Each matrix's rows are made from only a few directions, up to rounding. Fill in the rest of each cut row.
From 2 directions:
[[ 13  -8  33 -14  -2  -7]
 [ -5  14   0  13   9  22]
 [ 16  -7  41 -15  -1  -5]
 [ -2  -3  -8  -1  -3  -6]]
Cut rows, each with the rest of it:
[ 3 -4  7] -> [-5 -2 -5]
[-11   8 -25] -> [13  3  9]

From 3 directions:
[[-10 -14   8 -22   6   0]
 [  6  -2 -10   1   2  19]
 [  1 -12  17 -20   3  12]
 [ -2   1  38  -9  -7 -26]]
Cut rows, each with the rest of it:
[ -9 -11 -16 -12] -> [ 8 10]
[ 4 -5  7 -9] -> [ 1 12]

From 2 directions:
[[-29  25 -36  30  17  23]
 [-30  21 -37  35  16  12]
 [ -1  -1  -2   3   0  -5]
 [ 12   5  16 -26  -3  28]]
Cut rows, each with the rest of it:
[  8   7  11 -22] -> [-1 29]
[-15   7 -19  22] -> [ 7 -3]
[ 4 -3  5 -4] -> [-2 -3]
[-6 15 -6 -4] -> [ 6 30]

From 2 directions:
[[ -7 -35   4   2  -9  17]
 [ -8 -31 -12  11 -13  33]
 [-11 -41 -22  18 -19  50]
 [  2  10  -5   2   1   0]]
Cut rows, each with the rest of it:
[-1  1 -8  5 -3] -> [9]
[ -8 -37   6   1  -9] -> [16]

From 3 directions:
[[ 15   7  -3  15   9 -11]
 [ -3  13  19  44  39 -27]
 [  3   4 -22   7  -6  -5]
 [ 49  13 -33  14  -6 -14]
 [-11   1  23  13  20  -7]]
Cut rows, each with the rest of it:
[35  4 -3 -4] -> [-3 -1]
[-12  -1  19   5] -> [12 -1]
[-12   0  15   7] -> [12 -3]
[ -7  -7  21 -14] -> [ 1 10]

From 3 directions:
[[ 48 -10 -10 -32 -15  -6]
 [-32  24  -9  13   3  12]
 [  9 -10  -4  24   6  -2]
 [-22  22   1 -27  -7   7]]
Cut rows, each with the rest of it:
[-44  15  17  -6] -> [4 4]
[-22 -13  19  32] -> [16 -4]
[-19  21  -7  -7] -> [-3  9]
[ 29 -50  24  28] -> [ 14 -21]
[-18  13   0  -4] -> [0 5]

From 2 directions:
[[  1 -18  12 -21  10 -23]
 [  5  -8 -10 -10  -9 -20]
 [  4  -7  -7  -9  -7 -17]]
Cut rows, each with the rest of it:
[  7 -11 -16 -15 -15] -> [-30]
[ 13 -15 -32 -20 -30] -> [-46]
[ 11  -7 -32 -10 -29] -> [-32]
[ -1  18 -14  22 -12] -> [23]

From 2 directions:
[[  7  24   4  -1  -8  -2]
 [-20  24   8  -1  33   5]
 [ 17   1  -2   0 -26  -5]
 [-14   1   2   0  21   4]]
Cut rows, each with the rest of it:
[ 0 10  2] -> [0 1 0]
[ 4 -8 -2] -> [ 0 -7 -1]
[ -7 -16  -2] -> [1 8 2]
[ 27 -18  -7] -> [  0 -42  -7]
[  0 -28  -5] -> [ 1 -3  0]
[-22  -5   2] -> [ 1 32  6]

From 2 directions:
[[  6  -7   1  -2   0  -8]
 [ 32 -15  -1  -9 -49  25]
 [-10   8  -1   3   6   5]]
Cut rows, each with the rest of it:
[ 5 -9  2 -3 11] -> [-22]
[ 20 -12   0  -6 -26] -> [9]

From 3 directions:
[[-13  20 -12  10  12 -11]
 [  0 -26 -23 -15  19 -22]
 [ -6  -7 -17 -11  15 -17]
 [ 16  -8  19  23 -17  22]]
Cut rows, each with the rest of it:
[  7 -12   4  -6  -4] -> [4]
[ -1  -7  -2 -18   1] -> [-4]
[ -5  23  14   3 -12] -> [12]
[ 12  -8  16   8 -15] -> [17]
[ -6  36  13  28 -10] -> [14]

From 3 directions:
[[ 19 -18  -2  -2  11  23]
 [  2  -3  18  -2 -20  -2]
 [ 15 -12 -13  -3  28  16]
 [ 38 -36  -2   0  13  49]
 [ 17  -9  12 -19  26  -7]]
Cut rows, each with the rest of it:
[-5  5  2 -2 -1] -> [-9]
[  8 -10  11   3 -18] -> [14]
[-14  14 -13   2  10] -> [-14]
[ -2   0  20   0 -28] -> [-4]
[  2  -4  12   3 -23] -> [6]
[  7  -6 -10   0  16] -> [9]
[ -6   3  -7   9 -10] -> [6]

From 2 directions:
[[ -4  31 -14  -2  25 -15]
 [  4 -14   3   0 -14   9]
 [-16  23  10   7  32 -22]]
Cut rows, each with the rest of it:
[-14  48 -10   2] -> [ 47 -30]
[ 15 -48   8  -3] -> [-48  31]
[-7 14  1  2] -> [ 17 -11]

From 3 directions:
[[ 26   0 -22  16 -20  23]
 [ -1  -9   2 -10 -10  17]
 [ 11  -7 -10  38  12  25]
 [  0  -2  -1  15  11   5]]
Cut rows, each with the rest of it:
[ 7 -5 -6  9 -4] -> [16]
[-9 -3  7  0 10] -> [-1]
[  9   0  -8   1 -11] -> [8]
[  1   9  -1 -18 -12] -> [-18]
[-12 -10  10 -15  -1] -> [9]
[-14   7  12  -3  19] -> [-27]
[ 0  1  0 -3 -3] -> [-1]

From 2 directions:
[[ 16  11   0  21  16  10]
 [  8   1   7  14  28 -15]
 [ 10   7   0  14  10   7]]
Cut rows, each with the rest of it:
[-11  -2 -10 -19] -> [-39  20]
[ -7 -10  10  -5] -> [ 20 -31]
[ -9  -7   1 -12] -> [-7 -8]

From 3 directions:
[[ 15  15   1 -13  -2   3]
 [  1   4  35 -16  -5  23]
 [ -7  -4   3  12   4   3]
 [ 14  13 -48  21   9 -23]
 [  0  -4 -22   5   1 -16]]
Cut rows, each with the rest of it:
[ 9  8  3 -9 -2] -> [4]
[ -8  -9  14 -10  -5] -> [4]
[  0  -2   4 -10  -4] -> [-1]
[ 1  1  7 -5 -2] -> [4]
[ 8  5 -6 -8 -2] -> [-4]
[ 3  4  7 -4 -1] -> [6]

From 2 directions:
[[-12  -2   7 -19 -34  10]
 [-13   6  31  39  27  18]
 [ -2   1   5   5   3   3]
 [ -7   1   9   2  -5   7]]
Cut rows, each with the rest of it:
[ 7  1 -3 11] -> [19 -5]
[-4 -1  2 -8] -> [-14   3]
[-3  1  5  4] -> [1 3]

From 3 directions:
[[ 13  28  12 -10 -35 -21]
 [ 41  46  18  28 -12 -19]
 [-21 -21 -21  -2 -30  10]
 [ -3 -11  -2   4  23   9]
 [ -9 -17 -12  11   7  13]]
Cut rows, each with the rest of it:
[15 10 -2 27 -2] -> [2]
[  5   9  -1   6 -18] -> [-4]
[ -5   5   9 -26 -10] -> [-11]

From 3 directions:
[[ 26 -29  29  -5 -28  10]
 [ -3  22  -5  26  -8  -7]
 [ 24  -6   2  15 -37  14]
 [ 26 -47  41 -25 -18  12]]
Cut rows, each with the rest of it:
[ 16 -16  16   0] -> [-20   7]
[-5  0 -3 -6] -> [ 8 -1]
[ 0  0 -6 -3] -> [1 3]
[ 9 -6  9  4] -> [-13   3]
[-12   2  -1  -9] -> [19 -7]

From 2 directions:
[[  8  39 -24 -22  17   2]
 [ 12   7   9  17 -11 -21]
 [ -3  25 -25 -30  22  17]
 [-13 -23   3  -4   1  16]]
Cut rows, each with the rest of it:
[ -6 -12   2  -1] -> [0 7]
[-11 -21   5  -1] -> [-1 12]
[  9  47 -29 -26] -> [21  2]
[10 25 -9 -4] -> [ 4 -8]
[4 5 0 2] -> [-1 -5]
[ -6  10 -16 -20] -> [14 16]
[ 8 19 -7 -3] -> [ 3 -7]

From 3 directions:
[[ -2 -10  -5 -28 -10 -41]
 [ 12  24  -4  22  -8  22]
 [ -5  -7   8   2  -2  10]
 [ 10  22  -1  23 -11  25]
 [  4   6  -7   2   6  -2]]
Cut rows, each with the rest of it:
[  3   5  -1  -3 -15] -> [-7]
[-1  0  3  2 -5] -> [4]
[-4 -7  3 -6 -3] -> [-5]
[ 7 15 -2 18  1] -> [21]
[ 3  6  0  7 -2] -> [8]
[ -5 -14  -3 -18  12] -> [-23]

From 2 directions:
[[-20 -28  12  19   7  10]
 [-18 -36  12  15   2  11]
 [ 10  28  -7  -8   2  -8]
 [  6 -13  -2  -8 -11   2]]
Cut rows, each with the rest of it:
[ 2  0 -1 -2 -1] -> [0]
[ 22  32 -13 -20  -7] -> [-11]

From 3 directions:
[[-24   9 -19 -19  27  -1]
 [ 34  -8  20   9 -15   6]
 [-20  -5  -1  -1 -18  -2]
 [ 35   3   6  -9  26   9]
 [-10  12 -12  11  13  -8]]
Cut rows, each with the rest of it:
[28 -7 14 -4 -2] -> [9]
[  9  -6  12  16 -23] -> [-2]
[42  1 12  1 16] -> [8]
[-49  15 -25  14   1] -> [-18]

From 2 directions:
[[ 15  16  27  23  14 -13]
 [ 26   7   9   6  23  11]
 [-27 -22 -35 -30 -25  11]
 [ 39  -1  -5  -8  34  33]]
Cut rows, each with the rest of it:
[-30  14  27  28] -> [-25 -46]
[-10 -21 -35 -31] -> [-10  23]

From 2 directions:
[[ -2   5 -27  17  -6 -24]
 [-26 -12 -44   5 -20 -27]
 [ 46  31  33  20  25   8]]
Cut rows, each with the rest of it:
[ 4 -1 18 -8] -> [ 5 14]
[13  5 27 -6] -> [11 18]

From 2 directions:
[[ 23  15  17   4  24  25]
 [-26 -16 -21   1 -28 -31]
 [  8   8  -9  42  -3  -9]
 [ 22  15  11  18  19  18]]
Cut rows, each with the rest of it:
[-15 -10 -10  -5 -14] -> [-15]
[10  9 -8 44 -1] -> [-7]
[-3 -3  0 -8 -1] -> [0]
[  0  -1   5 -14   3] -> [5]
[-2 -2  0 -6 -1] -> [0]
[11  8  2 20  6] -> [4]
[ 0  0  1 -2  0] -> [1]

From 3 directions:
[[-22   5 -14  18 -12  17]
 [ 17   9   7  -8 -20  -2]
 [ 22   5  11 -14 -12  -7]
 [-28  16 -35   6   8  43]
 [-22  20 -26  14 -25  39]]
Cut rows, each with the rest of it:
[ 1 -5  5  2  1] -> [-8]
[-6 -9  4  7  6] -> [-9]
[-12   7  -4  18 -31] -> [10]

From 2 directions:
[[-32   2  -3 -20  -8  13]
 [ 13   3 -11   5  -9  -9]
 [  6   1  -3   3  -2  -3]
 [-25   1  -1 -15  -5  11]]
Cut rows, each with the rest of it:
[-14  -4  15] -> [-5 13 11]
[-4  1 -2] -> [-3 -3  1]

From 3 directions:
[[ 42 -19  22   0  -3   6]
 [  3  -9   9  -7   7  -7]
 [-15  12 -14   5  -4   3]
 [  9  11 -12  12 -17  18]
 [ 12  -9  16   8  30 -14]]
Cut rows, each with the rest of it:
[  5 -11   9 -12  -4] -> [-3]
[  3  -9   5 -15 -13] -> [1]
[ 11 -11   8 -12 -12] -> [3]

From 3 directions:
[[-32  12  17  -6 -12   4]
 [ 17  -3  -3  43 -14 -28]
 [ 43   2  -9  22  27  -1]
 [ 47 -15 -20  37   3 -25]
 [ 10 -14 -11  11 -12 -16]]
Cut rows, each with the rest of it:
[ 17 -23 -20  -1  -7] -> [-12]
[  2   6   2 -10  13] -> [12]

From 2 directions:
[[ 11   9  -5   5  14  -4]
 [-36   8  46  31  38  11]
 [-12   4  16  12  16   4]]
Cut rows, each with the rest of it:
[ 11  -7 -18] -> [-15 -22  -3]
[-34   3  40] -> [24 27 11]
[ 32  -3 -37] -> [-21 -24 -10]
[-2  3  5] -> [5 8 0]
[-7 -5  4] -> [-2 -6  3]
[ 0 -9 -7] -> [-12 -20   1]

From 3 directions:
[[ -5  11   6   8  35   4]
 [-10  -2   9  -4  31  -2]
 [  3   9  22  36   0  14]
 [ 13  19  -6  24 -15  12]
 [ 19  18 -15  19 -34  11]]
Cut rows, each with the rest of it:
[ 2  5 -4  2  1] -> [2]
[ 13   1  -8   8 -41] -> [4]
[ 2 17 18 35 17] -> [15]
[-12  -7  -9 -30  30] -> [-12]
[ -7   3 -11 -20  31] -> [-7]
[ 2 17 18 35 18] -> [15]
[16 29 -2 38 -7] -> [19]
